Here is a tiny trained network, its code and every weight. The questions are about switching its units off for an input and a target symbol, where a switched-off unit gives its printed mean instead of its output.

import numpy as np


def w(rows, s, z=0):
    codes = np.array(rows[::2]) - 128.0
    scale = np.full(codes.shape[1], s)
    scale[-1] = z or s
    return codes * scale


def norm(h):
    return h / np.sqrt((h * h).mean(-1, keepdims=True) + 1e-5)


def f(y):
    return y / 2 * (1 + np.tanh(0.7978845608 * (y + 0.044715 * y**3)))


def softmax(a):
    e = np.exp(a - a.max(-1, keepdims=True))
    return e / e.sum(-1, keepdims=True)


def log_softmax(a):
    a = a - a.max(-1, keepdims=True)
    return a - np.log(np.exp(a).sum(-1, keepdims=True))


def net(x, mask):
    ids = ['Φγδεζψ'.index(c) for c in x.split()]
    T = len(ids)
    res = E[ids] + P[:T]
    r = norm(res)
    for j in range(2):
        rows = slice(2 * j, 2 * j + 2)
        q, k, v = (r @ M[0][rows].T for M in (Q, K, V))
        z = softmax(np.where(np.tri(T) > 0, q @ k.T / 2**0.5, -1e9)) @ v
        o = O[0][rows]
        res = res + np.where(mask[j], z, o[:, -1]) @ o[:, :-1]
    y = f(norm(res) @ A[0][:, :-1].T + A[0][:, -1])
    res = res + np.where(mask[2:26], y, B[0][:, -1]) @ B[0][:, :-1]
    return log_softmax(norm(res)[-1] @ U[:, :-1].T + U[:, -1])


Q, K, V, O, A, B = {}, {}, {}, {}, {}, {}
E = w([
[64,98,35],'Φ',
[111,118,61],'γ',
[195,186,90],'δ',
[19,155,181],'ε',
[154,70,253],'ζ',
[74,103,35],'ψ',
],0.0029)
P = w([
[251,131,100],'0',
[111,52,145],'1',
[130,69,149],'2',
[138,85,139],'3',
[147,111,129],'4',
[157,135,114],'5',
],0.0029)
Q[0] = w([
[3,42,134],'H1',
[45,36,128],'H1',
[168,21,49],'H2',
[68,69,212],'H2',
],0.0038)
K[0] = w([
[27,130,188],'H1',
[79,83,228],'H1',
[100,3,41],'H2',
[176,83,204],'H2',
],0.0049)
V[0] = w([
[24,195,172],'H1',
[120,243,95],'H1',
[86,226,24],'H2',
[156,107,2],'H2',
],0.0029)
O[0] = w([
[121,101,65,131],'H1',
[140,62,170,4],'H1',
[81,2,145,103],'H2',
[75,112,162,254],'H2',
],0.0053,0.0008)
A[0] = w([
[195,64,114,138],'N1',
[66,62,134,69],'N2',
[115,140,116,51],'N3',
[206,203,155,23],'N4',
[100,87,158,15],'N5',
[141,216,217,5],'N6',
[121,185,180,87],'N7',
[77,132,27,131],'N8',
[220,49,93,146],'N9',
[164,29,200,177],'N10',
[138,52,198,241],'N11',
[100,129,55,106],'N12',
[182,255,54,204],'N13',
[91,102,75,108],'N14',
[59,54,159,105],'N15',
[116,125,129,120],'N16',
[184,86,117,163],'N17',
[215,131,58,227],'N18',
[175,94,110,167],'N19',
[120,79,122,112],'N20',
[137,160,176,254],'N21',
[109,121,98,78],'N22',
[206,118,71,178],'N23',
[160,59,151,157],'N24',
],0.0045,0.00098)
B[0] = w([
[88,141,142,140],'N1',
[137,115,108,214],'N2',
[126,130,148,119],'N3',
[135,91,141,109],'N4',
[123,112,110,129],'N5',
[157,46,118,110],'N6',
[126,111,94,112],'N7',
[162,144,139,254],'N8',
[70,130,139,159],'N9',
[88,198,110,156],'N10',
[122,150,86,171],'N11',
[148,135,144,189],'N12',
[89,146,2,145],'N13',
[153,125,143,203],'N14',
[131,89,105,229],'N15',
[137,101,125,136],'N16',
[96,134,144,135],'N17',
[88,79,119,155],'N18',
[72,110,137,136],'N19',
[128,106,109,155],'N20',
[123,76,78,142],'N21',
[158,132,148,146],'N22',
[91,102,134,141],'N23',
[69,171,121,143],'N24',
],0.0043,0.0019)
U = w([
[136,157,152,4],'Φ',
[202,22,141,183],'γ',
[169,186,141,69],'δ',
[2,99,94,212],'ε',
[235,178,106,139],'ζ',
[139,161,155,25],'ψ',
],0.0078,0.004)

Each question gives the input, a string of symbols that net reads in full, and the target symbol t.
The units are the heads (2 rows each of Q, K, V and O) and the neurons (one row each of A and B). Each row of codes is followed by its name. A weight is (code - 128) times the scale printed after its matrix; where a second scale follows, it is the last column's (O, A, B and U).
mask holds one flag per unit, heads first, then neurons. A switched-off unit (its flag False) gives its mean, the last column of its rows in O or B, instead of its output. The means were averaged over made-up inputs and are rounded, as every weight is.
A unit's drop is (log p(t) with every unit on - log p(t) with that unit switched off) / (log p(t) with every unit on - log p(t) with every unit switched off).
The circuit of an input: a set's keep is (log p(t) with only the set's units on - log p(t) with every unit switched off) / (log p(t) with every unit on - log p(t) with every unit switched off). Starting from the 12 units with the biggest drops (on a tie, the unit counted first), units are removed one at a time, each time the one whose removal leaves the highest keep (on an exact tie, the one counted first), for as long as the keep stays at least 0.8.
units of the circuit, in order: the units of the circuit, biggest drop first
most important unit: the unit with the biggest drop
k most important neurons: the k neurons with the biggest drops, biggest first
heads that matter: for each layer, one digit per head in row order, 1 if its drop is at least 0.15 and else 0, layers parted by /
drop when u is switched off: that unit's drop, to one decimal
input γ ε ζ, target ε: units of the circuit, in order => N10, N8
input ε ε δ ζ, target ε: units of the circuit, in order => N10, N8, N11
input γ ε ε, target γ: most important unit => N10
input Φ γ γ δ γ Φ, target γ: 2 most important neurons => N13, N10
input ζ ε γ γ, target ζ: heads that matter => 11
input ε Φ γ δ γ, target γ: 4 most important neurons => N13, N15, N8, N14
input ψ ε Φ γ ε γ, target γ: 2 most important neurons => N10, N8
input γ γ γ, target ζ: heads that matter => 10
input γ γ γ γ ε ε, target γ: heads that matter => 01
input Φ Φ ζ δ γ ψ, target γ: heads that matter => 11
input ψ γ γ γ ψ, target γ: drop when N13 is switched off => 0.6
input γ ε ψ ε ε, target ζ: drop when H1 is switched off => 0.4
input ε δ γ ζ ψ, target ζ: drop when N8 is switched off => 0.3
input γ Φ δ, target ε: drop when N17 is switched off => 0.0
input ζ ψ ψ δ δ δ, target ε: most important unit => N13
